Here is a tiny trained network, its code and every weight. The questions are about switching its units off for an input and a class, where a switched-off unit gives its printed mean instead of its output.

import numpy as np


def w(rows, s, z=0):
    codes = np.array(rows[::2]) - 128.0
    scale = np.full(codes.shape[1], s)
    scale[-1] = z or s
    return codes * scale


def norm(h):
    return h / np.sqrt((h * h).mean(-1, keepdims=True) + 1e-5)


def f(y):
    return y / 2 * (1 + np.tanh(0.7978845608 * (y + 0.044715 * y**3)))


def log_softmax(a):
    a = a - a.max(-1, keepdims=True)
    return a - np.log(np.exp(a).sum(-1, keepdims=True))


def net(x, mask):
    res = np.array(x, float).reshape(1, 3) / 4 @ E
    u = 0
    for l in range(2):
        y = f(norm(res) @ A[l][:, :-1].T + A[l][:, -1])
        res = res + np.where(mask[u : u + 6], y, B[l][:, -1]) @ B[l][:, :-1]
        u += 6
    return log_softmax(norm(res)[-1] @ U[:, :-1].T + U[:, -1])


A, B = {}, {}
E = w([
[22,207,50,163,183,123,208],'x0',
[254,145,216,121,140,34,140],'x1',
[87,185,234,89,120,95,151],'x2',
],0.0037)
A[0] = w([
[162,124,120,145,203,141,97,198],'0.n0',
[148,108,147,77,72,107,79,174],'0.n1',
[146,141,112,156,253,108,161,200],'0.n2',
[70,135,148,134,172,123,206,6],'0.n3',
[184,69,139,176,84,105,85,84],'0.n4',
[107,138,80,216,114,175,84,164],'0.n5',
],0.0069,0.0016)
B[0] = w([
[1,52,112,61,127,124,182,168],'0.n0',
[207,90,167,207,214,223,152,234],'0.n1',
[153,95,151,172,113,73,239,248],'0.n2',
[231,89,219,120,138,161,37,211],'0.n3',
[202,36,129,41,162,201,68,229],'0.n4',
[119,124,31,56,70,153,201,252],'0.n5',
],0.0042,0.0026)
A[1] = w([
[185,202,132,163,228,29,195,14],'1.n0',
[150,179,233,147,80,135,47,210],'1.n1',
[137,140,87,173,147,199,51,186],'1.n2',
[118,154,47,121,121,124,162,125],'1.n3',
[38,146,35,107,78,160,89,247],'1.n4',
[83,148,3,121,98,176,97,192],'1.n5',
],0.0056,0.0016)
B[1] = w([
[148,215,130,193,89,127,176,211],'1.n0',
[42,132,78,82,162,186,134,229],'1.n1',
[110,133,153,66,122,28,160,165],'1.n2',
[142,108,143,96,110,219,129,173],'1.n3',
[133,73,60,194,81,149,231,252],'1.n4',
[2,66,69,177,57,123,178,246],'1.n5',
],0.0058,0.004)
U = w([
[30,27,41,202,55,178,218,255],'0',
[181,226,198,250,121,55,227,213],'1',
[226,1,215,85,188,200,52,255],'2',
[154,75,80,147,112,43,52,1],'3',
[115,131,96,157,102,21,33,1],'4',
[47,159,224,98,185,195,97,30],'5',
],0.0053,0.0026)

Each question gives the input, the list of numbers given to net, and the class t.
The units are the neurons (one row each of A and B). Each row of codes is followed by its name. A weight is (code - 128) times the scale printed after its matrix; where a second scale follows, it is the last column's (A, B and U).
mask holds one flag per neuron, layer by layer. A switched-off neuron (its flag False) gives its mean, the last column of its row in B, instead of its output. The means were averaged over made-up inputs and are rounded, as every weight is.
A unit's drop is (log p(t) with every unit on - log p(t) with that unit switched off) / (log p(t) with every unit on - log p(t) with every unit switched off).
The circuit of an input: a set's keep is (log p(t) with only the set's units on - log p(t) with every unit switched off) / (log p(t) with every unit on - log p(t) with every unit switched off). Starting from all 12 units, units are removed one at a time, each time the one whose removal leaves the highest keep (on an exact tie, the one counted first), for as long as the keep stays at least 0.8.
units of the circuit, in order: the units of the circuit, biggest drop first
k most important neurons: the k neurons with the biggest drops, biggest first
top k neurons in layer l: the k neurons of layer l with the biggest drops, biggest first
drop of u: that unit's drop, to one decimal
input [0,5,-4], class 2: units of the circuit, in order -> 0.n4, 1.n4
input [-7,-3,5], class 2: most important neuron -> 0.n1
input [5,2,-4], class 1: top 3 neurons in layer 0 -> 0.n2, 0.n4, 0.n3
input [-7,-6,4], class 2: units of the circuit, in order -> 0.n1, 1.n5
input [-4,-6,8], class 5: units of the circuit, in order -> 1.n5, 0.n5, 1.n4
input [-2,4,7], class 5: units of the circuit, in order -> 1.n1, 1.n4
input [0,7,-3], class 2: 4 most important neurons -> 0.n4, 1.n5, 1.n4, 0.n0
input [2,-5,8], class 5: 4 most important neurons -> 0.n3, 0.n5, 1.n5, 0.n0
input [-4,-1,6], class 5: top 2 neurons in layer 1 -> 1.n1, 1.n4
input [2,2,8], class 5: top 3 neurons in layer 0 -> 0.n3, 0.n2, 0.n5
input [7,0,1], class 1: top 2 neurons in layer 0 -> 0.n3, 0.n2
input [2,6,-3], class 1: units of the circuit, in order -> 1.n0, 1.n4
input [4,-2,3], class 1: top 3 neurons in layer 0 -> 0.n4, 0.n3, 0.n2
input [2,0,7], class 5: top neuron in layer 1 -> 1.n1
input [1,1,-1], class 1: 2 most important neurons -> 0.n2, 1.n5
input [-3,-4,4], class 5: 2 most important neurons -> 0.n1, 0.n5
input [2,5,-3], class 1: drop of 1.n4 -> 0.1
input [-8,-5,-1], class 2: drop of 0.n1 -> 0.2
input [7,8,-8], class 1: drop of 0.n4 -> 0.0
input [-4,3,-8], class 2: top neuron in layer 0 -> 0.n4
